Below are the code and all the weights of a small trained network. Each question names an input and a class and asks about switching units off, where a switched-off unit gives its printed mean instead of its output.

import numpy as np


def w(rows, s, z=0):
    codes = np.array(rows[::2]) - 128.0
    scale = np.full(codes.shape[1], s)
    scale[-1] = z or s
    return codes * scale


def f(y):
    return y / 2 * (1 + np.tanh(0.7978845608 * (y + 0.044715 * y**3)))


def log_softmax(a):
    a = a - a.max(-1, keepdims=True)
    return a - np.log(np.exp(a).sum(-1, keepdims=True))


def net(x, mask):
    res = np.array(x, float).reshape(1, 6) / 4 @ E
    y = f(res @ A[0][:, :-1].T + A[0][:, -1])
    res = res + np.where(mask, y, B[0][:, -1]) @ B[0][:, :-1]
    return log_softmax(res[-1] @ U[:, :-1].T + U[:, -1])


A, B = {}, {}
E = w([
[137,150,97,133,130,140,136,119,145,142],'x0',
[112,126,172,138,163,124,147,109,111,123],'x1',
[107,71,81,224,85,96,125,39,107,122],'x2',
[143,143,142,132,123,135,130,104,147,108],'x3',
[11,160,131,106,107,54,111,101,205,134],'x4',
[142,141,105,105,173,120,111,61,131,115],'x5',
],0.013)
A[0] = w([
[123,111,118,225,108,117,103,89,125,132,132],'N0',
[155,159,142,133,94,123,115,64,129,91,37],'N1',
[124,216,135,23,156,165,147,211,129,57,124],'N2',
[196,110,121,146,145,184,122,154,84,116,73],'N3',
[41,144,131,122,102,90,107,118,174,130,80],'N4',
[85,155,156,100,99,63,125,89,221,139,58],'N5',
[248,98,134,149,124,141,152,128,86,123,60],'N6',
[63,155,152,125,115,52,93,130,195,171,72],'N7',
[137,124,63,119,131,121,171,90,123,138,164],'N8',
[121,51,93,226,79,117,143,56,117,118,153],'N9',
[154,202,177,2,142,165,136,164,127,161,160],'N10',
[173,128,140,120,122,174,96,122,82,119,81],'N11',
[137,128,121,121,143,167,155,103,112,162,8],'N12',
[35,168,112,116,129,117,119,134,167,107,81],'N13',
[177,121,107,143,128,208,153,130,65,95,73],'N14',
[127,48,48,235,101,87,155,102,114,73,128],'N15',
],0.0085,0.0015)
B[0] = w([
[112,175,158,38,55,97,97,101,121,199,204],'N0',
[94,62,121,141,65,99,80,172,95,130,148],'N1',
[77,152,188,45,121,85,85,75,123,183,254],'N2',
[153,109,78,177,149,156,166,162,119,58,211],'N3',
[172,63,81,166,165,143,165,183,47,97,221],'N4',
[162,94,77,196,174,164,150,198,87,125,228],'N5',
[162,62,74,145,161,146,215,144,114,63,224],'N6',
[139,109,99,136,184,138,142,194,123,37,232],'N7',
[138,146,136,129,118,166,123,118,111,132,158],'N8',
[91,197,158,82,36,2,68,58,189,222,254],'N9',
[71,233,198,55,114,24,40,99,180,235,254],'N10',
[89,104,101,140,121,142,122,179,92,113,177],'N11',
[194,163,124,139,125,124,135,125,104,91,135],'N12',
[181,54,75,209,166,201,200,158,72,65,207],'N13',
[139,118,49,157,206,178,178,158,100,66,212],'N14',
[97,134,164,84,116,128,109,72,115,181,250],'N15',
],0.0076,0.011)
U = w([
[115,180,181,83,92,91,75,120,129,250,253],'0',
[153,103,69,164,168,157,184,185,92,28,3],'1',
],0.016,0.0006)

Each question gives the input, the list of numbers given to net, and the class t.
The units are the neurons (one row each of A and B). Each row of codes is followed by its name. A weight is (code - 128) times the scale printed after its matrix; where a second scale follows, it is the last column's (A, B and U).
mask holds one flag per neuron, in row order. A switched-off neuron (its flag False) gives its mean, the last column of its row in B, instead of its output. The means were averaged over made-up inputs and are rounded, as every weight is.
A unit's drop is (log p(t) with every unit on - log p(t) with that unit switched off) / (log p(t) with every unit on - log p(t) with every unit switched off).
The circuit of an input: a set's keep is (log p(t) with only the set's units on - log p(t) with every unit switched off) / (log p(t) with every unit on - log p(t) with every unit switched off). Starting from the 12 units with the biggest drops (on a tie, the unit counted first), units are removed one at a time, each time the one whose removal leaves the highest keep (on an exact tie, the one counted first), for as long as the keep stays at least 0.8.
units of the circuit, in order: the units of the circuit, biggest drop first
k most important neurons: the k neurons with the biggest drops, biggest first
drop when u is switched off: that unit's drop, to one decimal
input [-4,-6,8,7,-6,-5], class 0: units of the circuit, in order => [N9]
input [0,-6,4,0,5,-8], class 1: 3 most important neurons => [N10; N4; N7]
input [1,0,-6,4,-6,-5], class 0: 2 most important neurons => [N10; N2]
input [3,0,-1,-7,-2,-3], class 1: 2 most important neurons => [N9; N10]
input [-5,-4,6,-3,-6,-6], class 0: 2 most important neurons => [N9; N15]
input [1,0,8,3,-8,0], class 0: 2 most important neurons => [N9; N15]
input [0,-2,-6,3,-6,-6], class 0: 3 most important neurons => [N10; N2; N13]
input [1,-8,4,-1,-4,-2], class 0: 2 most important neurons => [N9; N15]
input [-5,8,-4,0,5,-4], class 1: 2 most important neurons => [N9; N13]
input [-1,5,-7,-4,-6,-2], class 0: 2 most important neurons => [N10; N2]
input [5,3,-5,-8,6,-2], class 1: drop when N4 is switched off => 0.2
input [-1,-5,0,8,2,4], class 1: drop when N10 is switched off => 0.3
input [-5,6,0,-1,2,4], class 1: drop when N10 is switched off => 0.3
